Each row has a name. After each piece below comes the name of the row it's from, unless a question asks for something else. Each question is about the rows just above it. Places in a row count from 1.

[-33  -3  -3   0   1   1   1] = (94)
[ -6   3  22  36 -28 -12 -26] = (2)
[ 1  0  0 -1  0 -1  0] = (13)
[ 0  0  0  1  0 -1  0] = (17)
[  4 -16  -4 -14   0   5  -6] = (120)
Shuffled (120) with one entry gone: [-16   5   4   0  -4  -6], missing -> [-14]
Count of [1] in (94): -> 3

[-12 -12 -36 -36 -36 -12  41  26 -36 -23 -12  41] -> (78)
[ 14  -7   0  -5 -38  12  26   5 -16  15 -16  14] -> (27)
[-1 -2 -2 -1  0 -2 -2 -2 -2 -2 -2 -2] -> (39)
[ 28  -1 -13 -11 -55  30  52  22 -30   0 -15  30] -> (124)
How many times does (78) hold [-13]? -> 0
tags:
[-2] -> k_488
[-1] -> k_123
[-30] -> k_324
The tag of (39), keyed by place 9: -> k_488
Move every entry of [-2 -2] by -1 step of 1. -> [-3 -3]
Count of [0] in (39): -> 1
Where in the named rows is [-13]? -> (124), 3
Count of [-12] in (78): -> 4
How many times does (27) hold [14]? -> 2

[-26   6 -16 -34  -6  23   0 -23 -25  -9  13  29 -17  -3  34 -13  -2  -5
 -17   4   4  24 -22 -30  -6  30 -25 -24  -8  24   8  10   3   4 -20] = (42)
[-26 -32 -16 -34  -6  23   0 -23 -25  -9  -9  29 -17  -3  34 -13  -2  -5
 -17 -14   4 -24 -20 -24 -12  24 -26  31  -9  33 -22  -9  27  -2   5] = (105)
[-15 -32  44 -17 -26   7  11  18  28 -17  -9 -40  11  39   6  53  -8 -18
 -22  44  -6 -13  43  25   8 -19 -26 -47   1  28 -17 -17 -42 -39  35] = (88)
[-26   6 -16 -34  -6  23   9 -23 -25  -9  13  29 -17  -3  34 -13  -2  -5
 -17 -14   4 -24 -20 -20 -12  24 -23  31  -9  33 -22  -9  27  -2   5] = (34)
Row and place of [-19] in the named rows: -> (88), 26
Move every entry of [ 23   0 -23] by +1 step of 1. -> [ 24   1 -22]
key -> tag
[6] -> k_805
[25] -> k_350
[-32] -> k_25
[18] -> k_74
Look up the entry of (88) at place 2 in the table: -> k_25
How many times does (105) hold [23]? -> 1
Shift each entry of [-5] by -1 times 1: -> [-6]
[-26   6 -16 -34  -6  23   0 -23 -25  -9  13  29 -17  -3  34 -13  -2  -5
 -17   4   4  24 -22 -30  -6  30 -25 -24  -8  24   8  10   3   4 -20] is in which row? -> (42)

[ -5  -6 -11  43 -49  44] = (143)
[-32 -12  24  -4  20 -49] = (166)
[-32  -1  35 -16  31 -47] = (117)
[-32  -1  35 -29  40  22] = (102)
[-27 -19  30  -4   6 -44] = (90)
[-49  30 -15  22  39 -14] = (148)
[ 57   6 -44 -40  35  -7] = (57)
Move every entry of [30] by +1 step of 1. -> [31]
Table of tags by key:
[43] -> k_767
[-49] -> k_470
[-5] -> k_968
[-4] -> k_118
[44] -> k_868
Join (143) by its entry at place 4: -> k_767

[ 11  46  37   8 -56] = (137)
[-45  54 -10  29  53] = (52)
[ 16 -21  -4 -21 -21] = (108)
[-39 -15  47  27 -32] = (129)
key -> tag
[37] -> k_77
[54] -> k_11
[29] -> k_595
[47] -> k_996
[-4] -> k_730
[-11] -> k_974
[55] -> k_330
[-10] -> k_840
Look up the entry of (52) at place 3 in the table: -> k_840
[47] is at row and place -> (129), 3
How many times does (108) hold [-21]? -> 3
[-21  -4] with -1 step of 1 on every entry: -> [-22  -5]
The row with [-39 -15  47  27 -32] is -> (129)
Times [37] occurs in (137): -> 1
Shuffled (52) with one entry gone: [-45 -10  29  54], missing -> [53]

